Here is a tiny trained network, its code and every weight. The questions are about switching its units off for an input and a target symbol, where a switched-off unit gives its printed mean instead of its output.

import numpy as np


def w(rows, s, z=0):
    codes = np.array(rows[::2]) - 128.0
    scale = np.full(codes.shape[1], s)
    scale[-1] = z or s
    return codes * scale


def norm(h):
    return h / np.sqrt((h * h).mean(-1, keepdims=True) + 1e-5)


def f(y):
    return y / 2 * (1 + np.tanh(0.7978845608 * (y + 0.044715 * y**3)))


def softmax(a):
    e = np.exp(a - a.max(-1, keepdims=True))
    return e / e.sum(-1, keepdims=True)


def log_softmax(a):
    a = a - a.max(-1, keepdims=True)
    return a - np.log(np.exp(a).sum(-1, keepdims=True))


def net(x, mask):
    ids = ['δεζλτφω'.index(c) for c in x.split()]
    T = len(ids)
    res = E[ids] + P[:T]
    u = 0
    for l in range(2):
        r = norm(res)
        for j in range(2):
            rows = slice(4 * j, 4 * j + 4)
            q, k, v = (r @ M[l][rows].T for M in (Q, K, V))
            z = softmax(np.where(np.tri(T) > 0, q @ k.T / 4**0.5, -1e9)) @ v
            o = O[l][rows]
            res = res + np.where(mask[u + j], z, o[:, -1]) @ o[:, :-1]
        u += 2
        y = f(norm(res) @ A[l][:, :-1].T + A[l][:, -1])
        res = res + np.where(mask[u : u + 8], y, B[l][:, -1]) @ B[l][:, :-1]
        u += 8
    return log_softmax(norm(res)[-1] @ U[:, :-1].T + U[:, -1])


Q, K, V, O, A, B = {}, {}, {}, {}, {}, {}
E = w([
[16,173,105,136,64],'δ',
[181,70,144,66,115],'ε',
[158,234,27,113,132],'ζ',
[251,116,52,164,172],'λ',
[66,59,138,229,95],'τ',
[107,141,104,47,101],'φ',
[170,2,153,153,124],'ω',
],0.0054)
P = w([
[187,156,210,108,75],'0',
[153,153,135,176,54],'1',
[132,44,28,83,46],'2',
[147,132,196,84,153],'3',
[96,132,69,225,188],'4',
[125,46,14,59,61],'5',
[103,137,188,85,228],'6',
[73,151,63,238,254],'7',
[145,27,13,55,63],'8',
[82,145,183,80,240],'9',
],0.0057)
Q[0] = w([
[86,145,195,180,136],'0.h0',
[37,189,141,88,105],'0.h0',
[136,93,168,110,181],'0.h0',
[204,249,114,128,167],'0.h0',
[165,190,112,164,170],'0.h1',
[135,120,59,60,114],'0.h1',
[93,228,176,129,91],'0.h1',
[79,55,4,106,134],'0.h1',
],0.013)
K[0] = w([
[42,137,191,233,165],'0.h0',
[46,207,154,70,106],'0.h0',
[181,81,181,110,169],'0.h0',
[178,228,98,133,174],'0.h0',
[151,148,59,148,166],'0.h1',
[135,199,176,68,190],'0.h1',
[116,179,96,138,8],'0.h1',
[78,162,187,132,250],'0.h1',
],0.012)
V[0] = w([
[217,65,78,157,74],'0.h0',
[152,177,75,112,2],'0.h0',
[93,59,175,170,98],'0.h0',
[105,200,84,127,157],'0.h0',
[160,171,76,30,111],'0.h1',
[53,145,86,165,84],'0.h1',
[121,231,48,115,126],'0.h1',
[172,185,98,220,166],'0.h1',
],0.0052)
O[0] = w([
[38,188,136,115,212,253],'0.h0',
[148,93,155,189,254,210],'0.h0',
[132,181,12,131,123,100],'0.h0',
[138,28,192,174,101,112],'0.h0',
[88,109,5,128,78,152],'0.h1',
[70,190,141,83,171,71],'0.h1',
[102,250,51,108,131,138],'0.h1',
[214,232,136,105,149,186],'0.h1',
],0.0045,0.0029)
A[0] = w([
[101,125,180,53,208,2],'0.n0',
[198,124,254,109,55,45],'0.n1',
[217,76,74,148,63,154],'0.n2',
[79,152,201,150,117,110],'0.n3',
[71,103,162,125,64,188],'0.n4',
[110,129,108,218,67,94],'0.n5',
[124,184,165,246,150,80],'0.n6',
[134,99,95,153,195,184],'0.n7',
],0.0076,0.0046)
B[0] = w([
[193,151,82,104,52,124],'0.n0',
[254,161,64,108,100,138],'0.n1',
[187,195,89,156,38,187],'0.n2',
[129,143,103,127,77,127],'0.n3',
[177,190,148,120,170,175],'0.n4',
[160,137,129,70,97,138],'0.n5',
[169,101,60,179,89,187],'0.n6',
[80,134,178,106,119,252],'0.n7',
],0.0074,0.0044)
Q[1] = w([
[190,197,116,138,156],'1.h0',
[85,121,63,41,170],'1.h0',
[88,254,40,131,87],'1.h0',
[132,122,176,184,51],'1.h0',
[150,133,227,176,142],'1.h1',
[147,143,100,210,205],'1.h1',
[171,135,96,184,153],'1.h1',
[174,151,92,188,161],'1.h1',
],0.0094)
K[1] = w([
[176,210,117,144,158],'1.h0',
[111,124,1,100,115],'1.h0',
[33,219,98,106,126],'1.h0',
[113,127,255,141,107],'1.h0',
[76,108,206,191,137],'1.h1',
[127,152,91,235,161],'1.h1',
[105,125,55,191,166],'1.h1',
[105,147,52,196,183],'1.h1',
],0.0089)
V[1] = w([
[185,34,108,67,145],'1.h0',
[83,163,129,147,150],'1.h0',
[154,164,153,177,252],'1.h0',
[144,116,161,195,95],'1.h0',
[187,114,35,131,141],'1.h1',
[84,123,114,190,76],'1.h1',
[83,58,40,147,181],'1.h1',
[176,185,174,156,121],'1.h1',
],0.0039)
O[1] = w([
[16,240,142,233,144,68],'1.h0',
[191,60,133,77,106,139],'1.h0',
[60,99,117,27,63,145],'1.h0',
[142,137,92,76,157,127],'1.h0',
[81,58,134,59,51,253],'1.h1',
[39,146,163,46,145,135],'1.h1',
[4,195,160,145,53,116],'1.h1',
[105,47,118,72,158,194],'1.h1',
],0.0032,0.0022)
A[1] = w([
[145,43,168,191,49,37],'1.n0',
[163,145,254,85,160,162],'1.n1',
[113,187,148,169,192,56],'1.n2',
[161,55,46,181,126,3],'1.n3',
[143,175,132,75,61,114],'1.n4',
[168,192,125,184,103,57],'1.n5',
[117,65,171,178,142,7],'1.n6',
[117,94,112,141,33,236],'1.n7',
],0.0099,0.005)
B[1] = w([
[83,150,161,111,213,134],'1.n0',
[52,201,149,124,41,222],'1.n1',
[161,163,107,213,63,143],'1.n2',
[52,128,147,155,50,172],'1.n3',
[164,111,156,126,78,198],'1.n4',
[104,71,125,60,121,149],'1.n5',
[190,255,38,119,111,120],'1.n6',
[206,143,155,142,157,253],'1.n7',
],0.0083,0.0049)
U = w([
[206,132,134,122,119,207],'δ',
[71,178,162,107,84,140],'ε',
[123,165,9,95,120,2],'ζ',
[84,53,96,171,63,57],'λ',
[125,100,229,177,166,103],'τ',
[97,85,123,104,185,226],'φ',
[152,206,152,114,209,60],'ω',
],0.014,0.0055)

Each question gives the input, a string of symbols that net reads in full, and the target symbol t.
The units are the heads (4 rows each of Q, K, V and O) and the neurons (one row each of A and B). Each row of codes is followed by its name. A weight is (code - 128) times the scale printed after its matrix; where a second scale follows, it is the last column's (O, A, B and U).
mask holds one flag per unit, layer by layer, with each layer's heads first. A switched-off unit (its flag False) gives its mean, the last column of its rows in O or B, instead of its output. The means were averaged over made-up inputs and are rounded, as every weight is.
A unit's drop is (log p(t) with every unit on - log p(t) with that unit switched off) / (log p(t) with every unit on - log p(t) with every unit switched off).
The circuit of an input: a set's keep is (log p(t) with only the set's units on - log p(t) with every unit switched off) / (log p(t) with every unit on - log p(t) with every unit switched off). Starting from the 12 units with the biggest drops (on a tie, the unit counted first), units are removed one at a time, each time the one whose removal leaves the highest keep (on an exact tie, the one counted first), for as long as the keep stays at least 0.8.
circuit, biggest first: the units of the circuit, biggest drop first
unit that matters most: the unit with the biggest drop
k most important neurons: the k neurons with the biggest drops, biggest first
which heads matter: for each layer, one digit per head in row order, 1 if its drop is at least 0.15 and else 0, layers parted by /
input λ λ φ φ ζ δ, target λ: unit that matters most : 0.h1
input φ ζ λ λ φ τ δ τ τ, target φ: which heads matter : 11 / 00
input λ λ λ ε λ λ ζ φ δ, target ζ: circuit, biggest first : [0.h1 1.n1]
input φ ω ζ, target λ: circuit, biggest first : [1.n3 0.h0 1.n1]
input ε λ λ λ φ λ δ φ ω ε, target ε: 3 most important neurons : [0.n6 0.n2 1.n1]
input λ ζ ε ε λ τ ε, target ε: 2 most important neurons : [1.n1 0.n2]
input ε ε τ, target τ: circuit, biggest first : [1.n7 1.n0]
input δ λ ε φ λ ε φ φ λ ζ, target δ: 2 most important neurons : [0.n1 0.n7]
input ζ φ ω ω ζ λ δ δ ω, target φ: 2 most important neurons : [1.n1 0.n6]
input λ ε δ τ λ λ ω ω, target ω: circuit, biggest first : [0.h1 1.n6 1.n0]
input λ φ ω ε ω ω ω ζ ε, target ω: which heads matter : 11 / 10
input ω δ λ ω λ ω, target ω: 2 most important neurons : [1.n0 1.n6]
input ω λ λ, target ω: which heads matter : 11 / 00
input φ ζ δ λ ε τ ε δ δ, target τ: 2 most important neurons : [1.n7 1.n0]
input λ ω δ ζ δ, target ζ: most important neuron : [1.n4]
input ε τ δ, target τ: circuit, biggest first : [0.h1 1.n7 1.n0]
input τ λ ζ δ λ λ ε ω φ, target τ: 2 most important neurons : [0.n2 1.n0]
input λ λ τ δ ζ τ δ ζ φ ζ, target ε: circuit, biggest first : [0.h0 1.n1]
input λ φ ζ λ τ λ λ λ, target λ: 2 most important neurons : [0.n6 1.n7]
input δ ε τ ζ δ λ, target ζ: circuit, biggest first : [0.h1]
input φ δ φ δ δ λ ζ φ τ, target ζ: circuit, biggest first : [0.h1 0.h0]
input λ λ λ ε λ δ δ λ ω, target φ: circuit, biggest first : [0.h1 0.h0 0.n6 1.n1]
input τ φ φ, target ε: 2 most important neurons : [1.n1 0.n6]
input λ φ ε δ φ τ δ ω δ, target φ: which heads matter : 00 / 00
